Each row of numbers belongs to one of the objects below and depends on some of the facts about them. Some rows are named. Which object is each other row?

There are 3 kinds of fact about the objects: zezin, tigul, favum.
zezin: belongs to class; tigul: is of sort; favum: points at
zuki {zezin=425, tigul=507, favum=fusos}
tosko {zezin=292, tigul=507, favum=miram,fumafa}
flikle {zezin=60, tigul=507, favum=skipes}
travom {zezin=60, tigul=489, favum=tribrotrol}
fusos {zezin=60, tigul=507}
zogrim {zezin=425, tigul=489}
fafoflo {zezin=573, tigul=200, favum=tribrotrol}
flegebras {zezin=893, tigul=489, favum=fusos}
zigu {zezin=893, tigul=489}
flimal {zezin=60, tigul=507}
stizu {zezin=425, tigul=489}
pitruskor {zezin=719, tigul=489, favum=kleplis}
brokon {zezin=60, tigul=489}
grigofom {zezin=239, tigul=847, favum=zagik,plaze}
sekim {zezin=425, tigul=507}
fumafa {zezin=60, tigul=489, favum=doro}
mitru {zezin=60, tigul=489}
sogrum {zezin=573, tigul=847, favum=flegebras}
brori {zezin=425, tigul=489, favum=droskos,zogrim}
fegroplek {zezin=425, tigul=489}
vitrus {zezin=893, tigul=200}
gruvi {zezin=573, tigul=507, favum=doro}
penum {zezin=60, tigul=489, favum=klosam}
miram {zezin=573, tigul=489, favum=flimal}
kezas {zezin=573, tigul=489, favum=doro}
griflar {zezin=573, tigul=507, favum=galak}
skipes {zezin=893, tigul=507, favum=peman,zogrim}
fletik {zezin=292, tigul=489, favum=brokon,fliflak,griflar}
zeplurin {zezin=60, tigul=489, favum=sogrupim}
trefar {zezin=60, tigul=489, favum=klutrum}
brafa {zezin=60, tigul=847, favum=brokon,kezas}
klosam {zezin=425, tigul=489, favum=flimal}
gafes {zezin=425, tigul=507, favum=flimal}
plaze {zezin=425, tigul=489}
rebi {zezin=893, tigul=847}
grele {zezin=893, tigul=507, favum=galak,medrak}
galak {zezin=719, tigul=489}
renu {zezin=425, tigul=847, favum=klosam}
mukan {zezin=60, tigul=489}
sogrupim {zezin=60, tigul=847, favum=goso}
grovu {zezin=60, tigul=847, favum=droskos,zogrim}
miges {zezin=239, tigul=489, favum=fegroplek,flegebras}
nitram {zezin=239, tigul=847}
tribrotrol {zezin=425, tigul=489, favum=peman}
stistak {zezin=292, tigul=507}
peman {zezin=60, tigul=489, favum=grovu,zogrim}
doro {zezin=292, tigul=200}
kleplis {zezin=60, tigul=489}
ketram {zezin=292, tigul=200, favum=mitru}
droskos {zezin=893, tigul=489, favum=mitru,zogrim}
fliflak {zezin=60, tigul=489}
klutrum {zezin=719, tigul=507}
medrak {zezin=60, tigul=489}
bonik {zezin=893, tigul=847, favum=gruvi}
goso {zezin=425, tigul=507, favum=bragru}
zagik {zezin=60, tigul=847, favum=miges}
bragru {zezin=425, tigul=507}

Some rows with their names:
peman: [-15 -39 -46  30   7  23 -41]
ketram: [ 51  16 -15  41  63  -8  40]
penum: [ 12  -3  -9 -16 -30  30 -17]
flimal: [-20  17  15 -15   4 -21  11]
doro: [ 22  36  24  10  63 -24  53]
klutrum: [-43   5  32  23 -16 -28  29]
grele: [ 28   3 -16 -22  17 -12 -14]
vitrus: [ 15  27  16   9  90 -36  42]
mukan: [-43   5  17 -20  -6   1 -17]
droskos: [ -7 -35 -43   0  29  12 -54]
travom: [  8  -8 -16  -6 -21  26 -22]
zagik: [ 43   9 -10  19  10   2  24]
zeplurin: [  9  -4 -12  -9 -26  26 -19]
grovu: [ 12 -26 -41  64  46  -5   4]
kleplis: [-50   4  18 -23  -3  -1 -13]
grigofom: [ 21  27 -31  25  22  16  21]
gruvi: [ 34  -2  10  18 -46  -1  25]
brori: [ -7 -36 -20  12  -5  10 -30]
tosko: [ 28   9 -19 -10  -2   4  -5]
sekim: [-27   1  24  -7   8 -31   4]

Which object is each row?
Some rows may be objects named above.
[ 20  38  22  13  64 -31  57]  doro
[ 13 -28 -47  10  40 -10 -34]  skipes
[ 37  -2  14  15 -45  -1  27]  gruvi
[-10 -11   7  21 -51  23   3]  pitruskor
[ 20  28 -33  26  19  19  15]  grigofom
[  6   0 -17 -23 -13  23 -26]  fletik
[ -5  17  11 -15  56 -31  12]  rebi
[-53  -1  16 -14   1  -4 -17]  mitru
[ 36  -2  14  14 -47  -2  27]  gruvi
[-53  -3  32   8 -34   0   9]  galak
[-61 -29   4   6  14 -10 -28]  zogrim
[ 55   0  10  75  24 -10  70]  fafoflo
[ 15  -5 -20  10   0  -5  -4]  flikle
[37 12 -6 18 14  0 23]  brafa
[ 18  -9   6  26 -33  -9  19]  griflar
[-21  18  18 -17  -2 -18   9]  flimal
[-34   5  13 -44  18  -6 -30]  zigu
[ 34  -1   3 -23 -41  24  -9]  klosam
[-31  38  -6  13  40  -2  23]  nitram
[  1  17 -36  -8 -25  47 -21]  miges
[ 14 -29 -47  15  38  -4 -36]  skipes
[ 26   1 -14 -41 -12  23 -32]  flegebras
[ -7 -35 -43  -3  27  10 -56]  droskos
[ 52  12 -13  -7  33  -9   6]  bonik
[-29  13   7 -17  20 -21  -1]  stistak
[ 37  -6  10  43 -10  -1  41]  sogrum
[ 24   5  -7 -24 -39  30 -13]  fumafa
[ 12 -28 -48  15  40 -10 -37]  skipes
[-56  -1  12 -15   1  -2 -17]  mitru
[-31  12  16  -5  11 -22   7]  fusos
[ 23   6 -15 -27  15 -10 -16]  grele
[ 10 -29 -19   6 -19  20 -29]  tribrotrol
[49  2 -3 18 10 -5 26]  renu

The same objects again, as new rows of numbers:
Some rows with their names:
skipes: [ -3 -25  15  20 -27 -28  37   1 -14  12 -51  -3  11   6 -12  12   0 -19
  26]
flimal: [ -6 -20   2  -6   0 -16  -7   2 -10 -42  -8 -15  11  17  17  -7 -10 -16
  20]
fegroplek: [  2   4 -16  -8 -12   0   9  -5 -13  -5 -44   8 -36  69   0   6   1  21
 -25]
miges: [ -7  -2  -6 -29 -12  -8  19  -4 -15  -8 -52  -5 -33  66  11  13   1  29
 -32]
zagik: [ 25 -10  -6  -2 -23 -17  32   0  -1 -17  -6  -6 -50  78  -2  22  -4  65
 -13]
kleplis: [  1 -13  -7  -5 -14  -3  -2 -12 -25   6 -27   9 -24  21  10   6 -10   3
 -19]
pitruskor: [ 11  13   4 -10 -10  -1  -7  -5 -31   2 -26  10 -41  16   0  -5  -5  -4
 -14]
sekim: [ -1  -6  -3  29   0  -9  17  -5  -4 -19 -26  -3  -6  19   2   0  -4  -1
  15]
sogrupim: [ 26 -24   3  17 -14  -9  -3 -18 -10   8  16  -7 -24  54   0  15 -20  44
   6]
doro: [  9  19  -5  -6 -14 -25  -7   4  -3 -14   9  13  43 -28  -4  12  -2  40
 -13]
galak: [ 15  24   3  17   6  -2  -7 -16 -29  20 -18  16 -41   0   0   5 -14   5
 -24]
griflar: [ -9  16   5  48  28 -21   9  -6   0  16 -24  -6   3  -9 -10  13 -16  10
   6]
mitru: [  6 -27   2  -7 -38  -9  17  -4 -34  18 -35  16 -25   2   0   8  -4 -11
  -7]
droskos: [  1 -27  10  -8 -49 -20  11   2 -32  38 -61  15  -9   9  -7  15  -4  -8
  -5]
ketram: [ 11  -9  -1 -14 -35 -19  23  -2 -20  21  -3  10  32 -13 -16  10  10  25
   7]
bragru: [  0 -10  -5  39  16   2  -1 -27 -12   6  -9  -8  -8  35   3  -6 -11  -2
  25]
zigu: [ -4 -14   3  -5 -23 -14 -11  -4 -19  15 -52   5  -1  38   4  13 -10   6
 -17]
sogrum: [ 11  -3   2  -7 -14 -22  18  16  12   7 -19 -13 -41  75 -19  25  -4  71
 -10]
fafoflo: [  4  -9   6 -17 -36 -21  15   4 -14  30 -21   1  30  -9 -33   8  10  35
   8]
travom: [  4 -25   2 -14 -42 -11  18   2 -34  11 -39  14 -29   5  -4   7  -2  -6
  -9]

Which object is each row?
Some rows may be objects named above.
[  1 -16  -7 -23 -32  -2 -38   5 -19 -24 -25   2 -19  27   8  -9  -9 -10
  -6]  klosam
[ 22   1  14  15 -36 -38  -6  18   4 -20 -22   0  -7  17  -3  26 -18  47
 -13]  bonik
[ 18  -3  14  14 -37 -38 -10  18   3 -22 -26  -1 -11  17  -3  26 -17  54
 -10]  bonik
[ 11  -1   6  -8 -30 -17  -3 -18  -4  11 -22  -2  61  23 -11  15   1  45
  -2]  vitrus
[  0 -18  -4 -27 -31  -5 -36   6 -21 -23 -24   3 -17  21   6 -10 -12 -12
  -4]  klosam
[ -2 -24  14  22 -26 -30  33   0 -17  12 -51  -4  11   5 -10  13   0 -17
  25]  skipes
[ -3   3  -6 -16 -22 -17  -9   8 -20 -29 -28  14 -10 -12  12   8 -14  -3
 -29]  fumafa
[-14   0  -7 -22 -14 -14   9  -6  -9   7 -66  -2 -21  82   3  17   0  30
 -26]  flegebras
[ -3   0 -10   9  14 -12  39  -9   0 -23 -31 -14 -16  65   8   9   4  19
   1]  fusos
[  2 -26   6  19 -14 -19  42   1 -19  -7 -29   2  -2  -6  -3   8   1 -14
  24]  flikle
[  3 -21  -7 -27 -31  -6 -40   7 -21 -25 -22   3 -15  27   8  -7 -11 -12
  -7]  klosam
[ 11   6   1 -17  -6  -4  -7   0 -30   3 -27   3 -51  23  -1  -2  -5   2
 -14]  pitruskor
[ 27 -18   1  -2 -39 -18 -21  17  -5 -39   2  -4 -32  38  -4   2 -12  36
  10]  renu
[ 19 -15  13  12 -32 -27   0   1   0   3 -18  -4 -14  48 -10  24 -14  47
  -1]  rebi
[ -7   7   8  48  15 -23   9 -15  -5   3 -42  -5  22   6   6  20 -14   7
   6]  grele
[  8  -2   5  -4 -26 -16  -9 -16  -3  10 -26  -2  57  23  -9  15   2  47
  -1]  vitrus
[-12  -5  -3  -3   3 -36  -2  17  -1 -44 -12  -9   3 -10  11  -1  -5 -12
  12]  tosko
[-15  12   3  16   8 -33   8  21   5 -23 -32  -7   9 -22  -6   7  -9   4
   3]  gruvi
[ 23 -10   6  -5 -27 -20  25   4  -3 -20 -16 -10 -31  67   5  24  -5  59
 -12]  grigofom
[ 11  10   6  19  21  -7  14 -10 -15 -15 -13  -8 -24  22   2  -4  -3  -8
  15]  klutrum
[ 25   5   4  21 -25 -33  14  14  -4 -28   1  10 -18 -14   6  22 -18  41
 -16]  brafa
[ -3   9  -9   8  -2 -17  -8  -1 -17  12 -25  20 -23 -15   4  16 -15   7
 -28]  fletik
[ -7  10  -7   9  -2 -20  -5  -3 -19   9 -26  22 -21 -16   8  19 -14  -1
 -30]  fletik
[  1  -8   7 -12 -38 -18  17   5 -11  33 -19   2  35 -12 -29   8   9  38
   8]  fafoflo
[-13  -9  -3  15  16 -20  20  -3  -8  -5 -13  -6 -10  11   3   4  -2   1
  14]  stistak
[ 28 -14  10   5 -23 -19  10  -1  -7  -8  -6  -6 -26  37  -2  21 -15  53
  -2]  nitram
[ 31 -31  11  12 -56 -25  37   9 -20   7 -10   7 -40  12 -13  19  -6  26
  11]  grovu

